Below is a small trained network, with its code and all its weights. Each question gives an input and a target symbol and asks what happens when units are switched off, that is, made to give their printed mean instead of their output.

import numpy as np


def w(rows, s, z=0):
    codes = np.array(rows[::2]) - 128.0
    scale = np.full(codes.shape[1], s)
    scale[-1] = z or s
    return codes * scale


def f(y):
    return np.maximum(y, 0)


def softmax(a):
    e = np.exp(a - a.max(-1, keepdims=True))
    return e / e.sum(-1, keepdims=True)


def log_softmax(a):
    a = a - a.max(-1, keepdims=True)
    return a - np.log(np.exp(a).sum(-1, keepdims=True))


def net(x, mask):
    ids = ['ΛΣΨΩαγθπτφ'.index(c) for c in x.split()]
    T = len(ids)
    res = E[ids] + P[:T]
    q, k, v = (res @ M[0].T for M in (Q, K, V))
    z = softmax(np.where(np.tri(T) > 0, q @ k.T / 3**0.5, -1e9)) @ v
    res = res + np.where(mask[0], z, O[0][:, -1]) @ O[0][:, :-1]
    y = f(res @ A[0][:, :-1].T + A[0][:, -1])
    res = res + np.where(mask[1:25], y, B[0][:, -1]) @ B[0][:, :-1]
    return log_softmax(res[-1] @ U[:, :-1].T + U[:, -1])


Q, K, V, O, A, B = {}, {}, {}, {}, {}, {}
E = w([
[88,138,115,81],'Λ',
[112,181,77,102],'Σ',
[127,129,103,140],'Ψ',
[112,145,114,92],'Ω',
[85,166,114,120],'α',
[92,116,255,84],'γ',
[134,147,120,94],'θ',
[141,46,151,141],'π',
[145,168,135,126],'τ',
[56,186,178,141],'φ',
],0.018)
P = w([
[54,52,194,162],'0',
[205,214,150,117],'1',
[121,237,70,1],'2',
[173,81,94,238],'3',
[190,122,188,147],'4',
[122,194,81,41],'5',
[136,67,91,211],'6',
[221,204,182,166],'7',
[92,177,80,15],'8',
[119,36,91,201],'9',
[227,190,177,166],'10',
[93,126,94,36],'11',
[101,8,81,183],'12',
],0.0076)
Q[0] = w([
[100,226,126,2],'h1',
[153,95,108,217],'h1',
[180,134,64,43],'h1',
],0.009)
K[0] = w([
[11,93,81,196],'h1',
[157,225,2,152],'h1',
[55,89,145,73],'h1',
],0.0085)
V[0] = w([
[197,3,62,92],'h1',
[78,139,50,199],'h1',
[147,146,175,99],'h1',
],0.0075)
O[0] = w([
[255,42,58,48,4],'h1',
[132,95,41,207,42],'h1',
[108,104,193,102,184],'h1',
],0.0077,0.0036)
A[0] = w([
[89,109,118,58,49],'n1',
[133,66,163,196,100],'n2',
[84,154,81,183,93],'n3',
[96,181,17,139,196],'n4',
[149,18,93,241,124],'n5',
[158,45,202,163,85],'n6',
[82,173,143,170,152],'n7',
[108,97,97,214,24],'n8',
[145,122,68,230,127],'n9',
[107,30,138,134,72],'n10',
[127,66,115,175,142],'n11',
[181,120,114,101,2],'n12',
[173,125,89,131,56],'n13',
[248,203,102,132,66],'n14',
[87,158,78,200,80],'n15',
[138,103,169,234,177],'n16',
[104,80,89,167,182],'n17',
[123,74,162,196,4],'n18',
[126,60,93,73,196],'n19',
[134,179,139,74,130],'n20',
[161,111,87,72,65],'n21',
[189,153,141,154,77],'n22',
[114,148,179,83,22],'n23',
[158,109,126,69,86],'n24',
],0.012,0.0066)
B[0] = w([
[159,126,99,205,161],'n1',
[182,164,137,83,162],'n2',
[66,88,128,190,163],'n3',
[148,41,144,128,225],'n4',
[180,69,210,128,165],'n5',
[130,182,63,161,192],'n6',
[121,122,58,142,253],'n7',
[171,74,254,87,138],'n8',
[162,39,79,36,159],'n9',
[64,144,48,80,153],'n10',
[154,130,238,221,151],'n11',
[160,78,98,113,129],'n12',
[221,164,126,220,129],'n13',
[143,142,186,119,154],'n14',
[69,66,105,170,163],'n15',
[138,207,122,121,209],'n16',
[123,111,50,157,167],'n17',
[174,219,77,63,141],'n18',
[167,175,148,134,171],'n19',
[96,101,183,145,230],'n20',
[150,167,191,153,135],'n21',
[85,177,247,160,135],'n22',
[175,114,2,118,211],'n23',
[199,101,148,190,140],'n24',
],0.0087,0.007)
U = w([
[124,121,113,87,52],'Λ',
[161,90,8,99,102],'Σ',
[162,58,140,109,198],'Ψ',
[118,117,139,79,109],'Ω',
[121,110,97,166,92],'α',
[116,213,52,48,254],'γ',
[107,137,199,71,186],'θ',
[229,160,121,113,162],'π',
[109,190,196,158,112],'τ',
[100,198,128,226,66],'φ',
],0.011,0.0049)

Each question gives the input, a string of symbols that net reads in full, and the target symbol t.
The units are the heads (3 rows each of Q, K, V and O) and the neurons (one row each of A and B). Each row of codes is followed by its name. A weight is (code - 128) times the scale printed after its matrix; where a second scale follows, it is the last column's (O, A, B and U).
mask holds one flag per unit, heads first, then neurons. A switched-off unit (its flag False) gives its mean, the last column of its rows in O or B, instead of its output. The means were averaged over made-up inputs and are rounded, as every weight is.
A unit's drop is (log p(t) with every unit on - log p(t) with that unit switched off) / (log p(t) with every unit on - log p(t) with every unit switched off).
The circuit of an input: a set's keep is (log p(t) with only the set's units on - log p(t) with every unit switched off) / (log p(t) with every unit on - log p(t) with every unit switched off). Starting from the 12 units with the biggest drops (on a tie, the unit counted first), units are removed one at a time, each time the one whose removal leaves the highest keep (on an exact tie, the one counted first), for as long as the keep stays at least 0.8.
circuit, biggest first: the units of the circuit, biggest drop first
unit that matters most: the unit with the biggest drop
k most important neurons: the k neurons with the biggest drops, biggest first
drop when u is switched off: that unit's drop, to one decimal
input π α π Λ γ θ π θ π Σ γ, target π: circuit, biggest first => [h1 n23]
input π φ Σ Λ θ γ Ψ Ψ Λ Ω Ψ Ω, target π: circuit, biggest first => [h1 n19 n24]
input γ Ψ α φ τ θ γ φ τ φ Σ, target φ: circuit, biggest first => [h1 n3]
input θ Ψ θ θ π θ Λ τ π Ψ, target Ψ: unit that matters most => n5
input θ π Σ Σ Ψ Σ Σ, target Σ: 3 most important neurons => [n9 n17 n20]
input Σ γ γ Ψ γ, target γ: 2 most important neurons => [n23 n6]
input φ Ψ θ θ Ψ Λ, target φ: 2 most important neurons => [n3 n9]
input Λ γ Ψ Σ, target Σ: circuit, biggest first => [n9 h1]
input θ Ψ γ π Λ Ω θ Ψ α τ θ, target τ: 2 most important neurons => [n23 n22]
input γ Ω γ τ θ Σ τ γ γ, target γ: 2 most important neurons => [n23 n4]
input τ Ω π Ω τ θ Ψ θ, target θ: drop when n14 is switched off => 0.2
input γ Λ θ θ π γ Λ θ, target θ: drop when n4 is switched off => -0.1
input π Σ φ Ψ τ γ γ Ω Σ, target π: drop when h1 is switched off => 0.9
input Ψ Ψ Ω Ψ γ Σ Ω Ψ τ γ θ, target τ: drop when n23 is switched off => 0.2
input γ γ τ γ Ψ Ψ γ Ψ Λ Σ γ π, target γ: unit that matters most => n10
